Below are the code and all the weights of a small trained network. Each question names an input and a target symbol and asks about switching units off, where a switched-off unit gives its printed mean instead of its output.

import numpy as np


def w(rows, s, z=0):
    codes = np.array(rows[::2]) - 128.0
    scale = np.full(codes.shape[1], s)
    scale[-1] = z or s
    return codes * scale


def norm(h):
    return h / np.sqrt((h * h).mean(-1, keepdims=True) + 1e-5)


def softmax(a):
    e = np.exp(a - a.max(-1, keepdims=True))
    return e / e.sum(-1, keepdims=True)


def log_softmax(a):
    a = a - a.max(-1, keepdims=True)
    return a - np.log(np.exp(a).sum(-1, keepdims=True))


def net(x, mask):
    ids = ['αβγδζηθμσψ'.index(c) for c in x.split()]
    T = len(ids)
    res = E[ids] + P[:T]
    u = 0
    for l in range(2):
        r = norm(res)
        for j in range(3):
            rows = slice(3 * j, 3 * j + 3)
            q, k, v = (r @ M[l][rows].T for M in (Q, K, V))
            z = softmax(np.where(np.tri(T) > 0, q @ k.T / 3**0.5, -1e9)) @ v
            o = O[l][rows]
            res = res + np.where(mask[u + j], z, o[:, -1]) @ o[:, :-1]
        u += 3
    return log_softmax(norm(res)[-1] @ U[:, :-1].T + U[:, -1])


Q, K, V, O = {}, {}, {}, {}
E = w([
[60,52,165,175,5],'α',
[95,120,87,79,106],'β',
[100,125,110,93,145],'γ',
[132,97,87,89,146],'δ',
[123,119,86,75,127],'ζ',
[136,133,85,71,129],'η',
[121,83,254,81,132],'θ',
[93,22,126,172,235],'μ',
[138,97,102,110,177],'σ',
[130,120,83,75,127],'ψ',
],0.0059)
P = w([
[182,122,92,242,5],'0',
[103,21,41,75,133],'1',
[105,63,54,79,149],'2',
[113,123,64,85,151],'3',
[107,160,78,96,133],'4',
[117,178,80,108,135],'5',
[133,186,84,114,138],'6',
[149,196,73,117,150],'7',
[163,205,79,112,160],'8',
[184,208,76,110,164],'9',
[203,211,76,111,163],'10',
],0.003)
Q[0] = w([
[57,241,129,93,94],'0.h0',
[161,148,46,84,188],'0.h0',
[100,116,254,73,168],'0.h0',
[130,80,224,39,131],'0.h1',
[79,43,147,67,109],'0.h1',
[153,168,136,238,94],'0.h1',
[196,180,222,148,87],'0.h2',
[122,95,92,89,55],'0.h2',
[205,179,101,97,142],'0.h2',
],0.0062)
K[0] = w([
[116,56,131,150,196],'0.h0',
[215,179,67,134,179],'0.h0',
[184,106,254,40,186],'0.h0',
[129,43,11,178,191],'0.h1',
[7,118,67,181,105],'0.h1',
[126,54,238,89,111],'0.h1',
[156,50,198,31,141],'0.h2',
[64,216,100,122,178],'0.h2',
[191,176,136,75,49],'0.h2',
],0.0066)
V[0] = w([
[114,189,140,81,96],'0.h0',
[49,108,124,151,52],'0.h0',
[51,98,91,160,178],'0.h0',
[155,102,156,158,128],'0.h1',
[169,135,202,86,147],'0.h1',
[136,108,83,156,156],'0.h1',
[2,159,68,152,140],'0.h2',
[114,129,34,108,66],'0.h2',
[25,108,159,87,118],'0.h2',
],0.0054)
O[0] = w([
[64,91,223,106,138,78],'0.h0',
[212,158,202,157,241,164],'0.h0',
[255,73,122,96,131,167],'0.h0',
[95,132,195,85,118,87],'0.h1',
[62,12,154,171,6,3],'0.h1',
[93,173,75,94,233,229],'0.h1',
[179,35,100,64,45,126],'0.h2',
[90,91,103,109,40,244],'0.h2',
[218,138,94,101,134,250],'0.h2',
],0.0032,0.0016)
Q[1] = w([
[110,214,145,175,161],'1.h0',
[85,215,137,172,144],'1.h0',
[71,70,77,147,78],'1.h0',
[171,102,142,94,167],'1.h1',
[113,130,29,120,159],'1.h1',
[95,169,100,99,172],'1.h1',
[55,68,2,102,162],'1.h2',
[169,163,76,223,84],'1.h2',
[143,158,126,193,146],'1.h2',
],0.0082)
K[1] = w([
[42,172,181,3,215],'1.h0',
[57,110,188,31,218],'1.h0',
[49,19,105,133,78],'1.h0',
[163,225,134,120,111],'1.h1',
[143,147,140,215,109],'1.h1',
[148,128,147,213,118],'1.h1',
[105,203,27,109,172],'1.h2',
[150,37,29,182,46],'1.h2',
[90,43,122,176,149],'1.h2',
],0.0057)
V[1] = w([
[71,111,70,155,100],'1.h0',
[107,132,145,184,230],'1.h0',
[80,126,236,101,177],'1.h0',
[143,183,123,82,108],'1.h1',
[136,79,157,253,93],'1.h1',
[142,97,6,175,118],'1.h1',
[146,111,198,76,198],'1.h2',
[191,23,111,170,31],'1.h2',
[75,39,114,57,212],'1.h2',
],0.0053)
O[1] = w([
[59,172,168,138,64,133],'1.h0',
[187,182,85,182,119,111],'1.h0',
[176,158,56,87,250,103],'1.h0',
[102,88,101,130,217,118],'1.h1',
[63,88,170,203,2,89],'1.h1',
[166,189,200,204,115,149],'1.h1',
[125,57,167,142,23,186],'1.h2',
[199,160,168,66,233,93],'1.h2',
[118,175,165,174,74,253],'1.h2',
],0.0044,0.004)
U = w([
[86,51,223,170,11,135],'α',
[160,91,242,28,147,94],'β',
[224,141,116,54,244,143],'γ',
[107,180,133,163,124,127],'δ',
[80,154,142,118,149,6],'ζ',
[23,170,111,123,158,131],'η',
[104,51,5,125,109,228],'θ',
[254,120,85,195,79,191],'μ',
[110,177,96,190,117,130],'σ',
[72,159,135,126,143,26],'ψ',
],0.008,0.002)

Each question gives the input, a string of symbols that net reads in full, and the target symbol t.
The units are the heads (3 rows each of Q, K, V and O). Each row of codes is followed by its name. A weight is (code - 128) times the scale printed after its matrix; where a second scale follows, it is the last column's (O and U).
mask holds one flag per head, layer by layer. A switched-off head (its flag False) gives its mean, the last column of its rows in O, instead of its output. The means were averaged over made-up inputs and are rounded, as every weight is.
A unit's drop is (log p(t) with every unit on - log p(t) with that unit switched off) / (log p(t) with every unit on - log p(t) with every unit switched off).
The circuit of an input: a set's keep is (log p(t) with only the set's units on - log p(t) with every unit switched off) / (log p(t) with every unit on - log p(t) with every unit switched off). Starting from all 6 units, units are removed one at a time, each time the one whose removal leaves the highest keep (on an exact tie, the one counted first), for as long as the keep stays at least 0.8.
circuit, biggest first: the units of the circuit, biggest drop first
unit that matters most: the unit with the biggest drop
heads that matter: for each layer, one digit per head in row order, 1 if its drop is at least 0.15 and else 0, layers parted by /
input μ η ψ, target μ: heads that matter : 100 / 110
input μ ζ β, target μ: circuit, biggest first : (0.h0, 1.h1)
input γ α δ, target γ: circuit, biggest first : (1.h2)
input α θ δ β, target α: heads that matter : 000 / 110
input η θ η θ μ θ δ α α, target β: circuit, biggest first : (1.h2, 0.h0, 1.h1, 0.h1)
input γ η μ, target γ: circuit, biggest first : (0.h1, 1.h1)
input δ θ ζ θ γ μ μ α β θ, target γ: heads that matter : 011 / 110
input μ θ σ η, target μ: circuit, biggest first : (1.h1, 0.h0)
input β μ σ ψ, target β: circuit, biggest first : (0.h2, 1.h0, 1.h2, 0.h0)
input σ α δ α θ α, target γ: circuit, biggest first : (1.h2, 0.h0)
input α μ α γ θ θ θ θ μ θ ζ, target θ: circuit, biggest first : (1.h1, 0.h1)
input α θ β ζ ψ σ ψ θ μ α, target β: heads that matter : 101 / 111
input θ θ β θ μ σ μ σ, target θ: heads that matter : 101 / 010
input μ η θ μ θ θ θ θ σ, target μ: circuit, biggest first : (0.h1)
input δ δ μ θ, target α: heads that matter : 000 / 001
input α θ θ η, target α: heads that matter : 000 / 010
input α ζ α α θ ζ θ μ δ μ α, target γ: heads that matter : 100 / 001
input α ζ α θ ζ μ σ θ σ, target α: heads that matter : 100 / 110
input γ μ δ, target γ: heads that matter : 111 / 011
input θ α γ μ μ θ μ, target μ: circuit, biggest first : (1.h0, 0.h0, 1.h2)
input γ μ α θ μ η θ θ δ δ, target θ: unit that matters most : 0.h1
